Below is a small trained network, with its code and all its weights. Each question gives an input and a target symbol and asks what happens when units are switched off, that is, made to give their printed mean instead of their output.

import numpy as np


def w(rows, s, z=0):
    codes = np.array(rows[::2]) - 128.0
    scale = np.full(codes.shape[1], s)
    scale[-1] = z or s
    return codes * scale


def softmax(a):
    e = np.exp(a - a.max(-1, keepdims=True))
    return e / e.sum(-1, keepdims=True)


def log_softmax(a):
    a = a - a.max(-1, keepdims=True)
    return a - np.log(np.exp(a).sum(-1, keepdims=True))


def net(x, mask):
    ids = ['αβδεζηθλμπστφψ'.index(c) for c in x.split()]
    T = len(ids)
    res = E[ids] + P[:T]
    u = 0
    for l in range(2):
        r = res
        for j in range(3):
            rows = slice(2 * j, 2 * j + 2)
            q, k, v = (r @ M[l][rows].T for M in (Q, K, V))
            z = softmax(np.where(np.tri(T) > 0, q @ k.T / 2**0.5, -1e9)) @ v
            o = O[l][rows]
            res = res + np.where(mask[u + j], z, o[:, -1]) @ o[:, :-1]
        u += 3
    return log_softmax(res[-1] @ U[:, :-1].T + U[:, -1])


Q, K, V, O = {}, {}, {}, {}
E = w([
[53,191,109,240,141,141,87,61,74,107,196],'α',
[186,61,146,85,200,54,101,106,59,143,67],'β',
[6,18,208,111,88,124,126,86,165,127,76],'δ',
[94,162,122,176,119,50,167,168,39,100,169],'ε',
[69,53,61,98,224,146,139,61,127,166,133],'ζ',
[163,116,240,108,157,162,50,76,160,151,139],'η',
[52,56,191,113,170,99,87,161,17,203,88],'θ',
[176,116,220,147,159,166,98,112,134,78,82],'λ',
[191,121,186,92,122,72,139,53,147,158,149],'μ',
[58,132,186,101,100,188,123,179,102,151,159],'π',
[116,167,106,150,12,124,127,148,94,82,168],'σ',
[123,136,197,106,71,61,129,208,62,135,165],'τ',
[118,146,148,105,9,112,129,172,97,128,179],'φ',
[185,113,231,91,195,117,140,120,135,146,149],'ψ',
],0.011)
P = w([
[138,218,144,100,85,236,208,89,79,200,77],'0',
[127,129,145,86,81,183,190,83,63,94,171],'1',
[145,102,152,146,74,185,173,111,99,111,182],'2',
[63,228,127,11,120,144,163,115,64,49,125],'3',
[89,137,144,146,102,93,116,167,169,68,170],'4',
[82,254,125,82,133,172,145,150,105,145,75],'5',
[134,62,145,185,98,142,140,133,118,109,201],'6',
[136,166,144,218,108,181,134,167,156,228,87],'7',
[98,107,176,166,114,63,85,172,174,55,209],'8',
[128,61,131,240,121,138,114,165,148,170,172],'9',
[75,192,122,191,128,109,82,213,197,171,86],'10',
[74,82,141,201,159,53,87,175,163,113,189],'11',
[99,90,143,252,174,108,90,173,152,198,148],'12',
],0.0082)
Q[0] = w([
[180,197,80,47,145,188,142,118,151,150,68],'L0H0',
[67,152,128,48,133,74,105,152,174,35,131],'L0H0',
[62,3,220,36,96,133,135,149,155,163,28],'L0H1',
[66,175,149,201,85,97,173,167,37,137,163],'L0H1',
[167,51,148,186,115,160,179,98,141,195,90],'L0H2',
[124,63,136,140,141,78,122,114,187,71,142],'L0H2',
],0.028)
K[0] = w([
[110,196,149,20,141,169,162,63,73,80,96],'L0H0',
[150,11,163,153,96,166,155,93,43,66,217],'L0H0',
[137,4,216,8,177,178,142,210,173,141,53],'L0H1',
[98,151,159,125,70,120,176,228,40,171,185],'L0H1',
[96,197,112,158,151,73,98,183,228,168,61],'L0H2',
[155,39,129,217,115,119,122,156,161,150,168],'L0H2',
],0.024)
V[0] = w([
[56,149,159,127,217,227,183,220,178,140,192],'L0H0',
[126,109,70,164,106,186,75,205,56,75,82],'L0H0',
[178,149,127,113,107,196,158,127,83,94,116],'L0H1',
[196,95,117,85,152,145,165,82,193,95,87],'L0H1',
[139,142,96,85,103,110,22,101,118,216,209],'L0H2',
[113,110,144,125,71,193,2,58,129,85,79],'L0H2',
],0.018)
O[0] = w([
[89,149,110,73,146,81,123,152,109,12,144,184],'L0H0',
[118,136,106,104,99,143,24,99,84,153,172,129],'L0H0',
[96,142,117,169,120,106,84,145,136,122,107,138],'L0H1',
[143,205,100,125,163,103,84,143,130,135,154,1],'L0H1',
[160,151,104,133,159,189,112,217,152,122,111,106],'L0H2',
[138,134,121,176,139,156,166,191,71,113,165,163],'L0H2',
],0.011,0.0095)
Q[1] = w([
[223,154,77,109,147,167,71,56,137,118,139],'L1H0',
[196,128,128,163,164,150,97,64,169,195,104],'L1H0',
[9,88,170,74,4,116,91,141,90,148,128],'L1H1',
[179,156,109,157,175,175,164,168,132,120,93],'L1H1',
[69,118,162,151,122,114,126,129,96,169,130],'L1H2',
[189,132,115,171,213,143,143,98,191,160,81],'L1H2',
],0.02)
K[1] = w([
[93,63,55,110,92,107,135,169,115,154,91],'L1H0',
[197,136,80,102,76,55,142,163,116,154,122],'L1H0',
[144,3,142,161,155,86,99,153,172,111,211],'L1H1',
[107,155,131,122,103,138,156,129,106,136,89],'L1H1',
[121,129,143,137,65,148,124,131,98,103,79],'L1H2',
[222,162,164,107,133,68,122,139,134,144,163],'L1H2',
],0.023)
V[1] = w([
[104,104,121,156,253,164,109,71,116,114,125],'L1H0',
[131,75,189,104,167,105,98,164,59,147,61],'L1H0',
[162,98,133,123,144,138,84,130,161,116,166],'L1H1',
[126,199,123,95,116,167,147,107,96,134,83],'L1H1',
[84,132,32,108,189,111,164,122,151,187,179],'L1H2',
[50,77,47,129,98,138,155,141,139,143,130],'L1H2',
],0.021)
O[1] = w([
[190,131,111,141,66,13,136,143,95,154,127,133],'L1H0',
[177,199,152,170,65,132,100,103,103,110,90,168],'L1H0',
[135,168,156,137,155,120,172,124,98,112,112,77],'L1H1',
[163,68,124,86,106,101,153,135,126,164,134,89],'L1H1',
[130,136,175,103,105,166,80,158,117,135,1,1],'L1H2',
[125,167,171,76,115,128,120,181,168,182,125,235],'L1H2',
],0.0097,0.023)
U = w([
[160,84,125,116,133,158,72,141,109,95,143,141],'α',
[189,108,142,162,137,106,88,101,107,180,121,139],'β',
[203,127,90,150,145,138,140,186,87,82,137,119],'δ',
[130,93,160,68,1,166,214,127,107,124,162,163],'ε',
[166,146,145,147,207,135,107,146,116,184,145,76],'ζ',
[159,114,157,99,121,103,98,165,131,114,89,211],'η',
[173,105,124,111,133,57,131,85,158,51,110,83],'θ',
[36,131,177,237,161,33,84,157,89,154,123,220],'λ',
[207,181,128,125,116,129,124,134,120,109,130,67],'μ',
[170,152,163,111,187,77,89,72,186,146,123,64],'π',
[178,107,150,180,191,100,135,148,202,161,98,141],'σ',
[161,157,118,83,159,101,109,152,110,67,147,2],'τ',
[132,144,147,149,141,138,128,104,100,88,101,171],'φ',
[212,120,87,95,149,103,57,172,156,142,166,21],'ψ',
],0.0048,0.0031)

Each question gives the input, a string of symbols that net reads in full, and the target symbol t.
The units are the heads (2 rows each of Q, K, V and O). Each row of codes is followed by its name. A weight is (code - 128) times the scale printed after its matrix; where a second scale follows, it is the last column's (O and U).
mask holds one flag per head, layer by layer. A switched-off head (its flag False) gives its mean, the last column of its rows in O, instead of its output. The means were averaged over made-up inputs and are rounded, as every weight is.
A unit's drop is (log p(t) with every unit on - log p(t) with that unit switched off) / (log p(t) with every unit on - log p(t) with every unit switched off).
The circuit of an input: a set's keep is (log p(t) with only the set's units on - log p(t) with every unit switched off) / (log p(t) with every unit on - log p(t) with every unit switched off). Starting from all 6 units, units are removed one at a time, each time the one whose removal leaves the highest keep (on an exact tie, the one counted first), for as long as the keep stays at least 0.8.
units of the circuit, in order: the units of the circuit, biggest drop first
unit that matters most: the unit with the biggest drop
heads that matter: for each layer, one digit per head in row order, 1 if its drop is at least 0.15 and else 0, layers parted by /
input π ε σ ψ π ψ α β π ε α ψ, target π: heads that matter : 111 / 000
input ζ λ λ π π θ α λ ψ η ψ ζ ψ, target θ: heads that matter : 101 / 001
input ζ ζ α ζ μ ε α α δ μ ψ ψ, target σ: units of the circuit, in order : (L0H0)
input η ψ π ψ η α ζ μ π σ θ θ λ, target μ: units of the circuit, in order : (L0H0 L1H0 L0H1 L0H2)
input ψ μ α σ π η ζ ζ δ δ β ε ψ, target β: units of the circuit, in order : (L0H0 L1H2 L1H0 L0H1)
input ε β δ η ζ ψ β μ, target θ: heads that matter : 101 / 001
input ψ ψ φ π β ε φ θ θ ψ, target μ: heads that matter : 110 / 100
input τ φ λ ε ψ ε ψ β ε θ φ, target λ: units of the circuit, in order : (L0H1 L1H1)
input θ ε τ β τ ψ, target β: units of the circuit, in order : (L0H0 L0H1 L1H2 L1H0)
input θ β ζ, target μ: units of the circuit, in order : (L1H0 L0H1)
input δ α ε ζ δ, target λ: units of the circuit, in order : (L0H2 L1H1)
input σ η λ, target ζ: units of the circuit, in order : (L0H0 L1H0 L0H1)
input ε ζ λ η β ψ τ ε φ π ζ δ, target ε: heads that matter : 010 / 001
input ε ε λ, target π: units of the circuit, in order : (L0H2 L0H1)
input τ α π λ, target ψ: units of the circuit, in order : (L0H1 L0H2 L1H1 L1H2)
input β θ β η ζ η β ζ ψ ζ ζ μ, target η: units of the circuit, in order : (L0H0 L1H2)
input μ β ε λ α β δ τ ψ μ θ, target ε: heads that matter : 010 / 000
input π θ δ θ μ λ ζ ζ μ, target η: units of the circuit, in order : (L1H2 L0H2 L0H1)
input ζ σ ε η ε μ α ζ η α α ψ, target ψ: units of the circuit, in order : (L0H1 L0H2 L0H0 L1H1)
input τ δ ψ δ β, target θ: units of the circuit, in order : (L0H0 L1H2 L0H2)
input ε α ψ π η θ τ τ π η π λ, target δ: unit that matters most : L0H2
input α δ η ε ψ δ φ α η, target α: unit that matters most : L0H2
input ε φ β β, target α: heads that matter : 111 / 111
input ψ σ ψ α σ τ μ, target ζ: heads that matter : 110 / 100
input μ α σ ε δ δ ψ, target ε: heads that matter : 111 / 010
input τ μ β π δ μ α λ, target σ: heads that matter : 100 / 100
input ε φ τ ε β φ ζ φ ψ β δ, target ε: heads that matter : 011 / 000
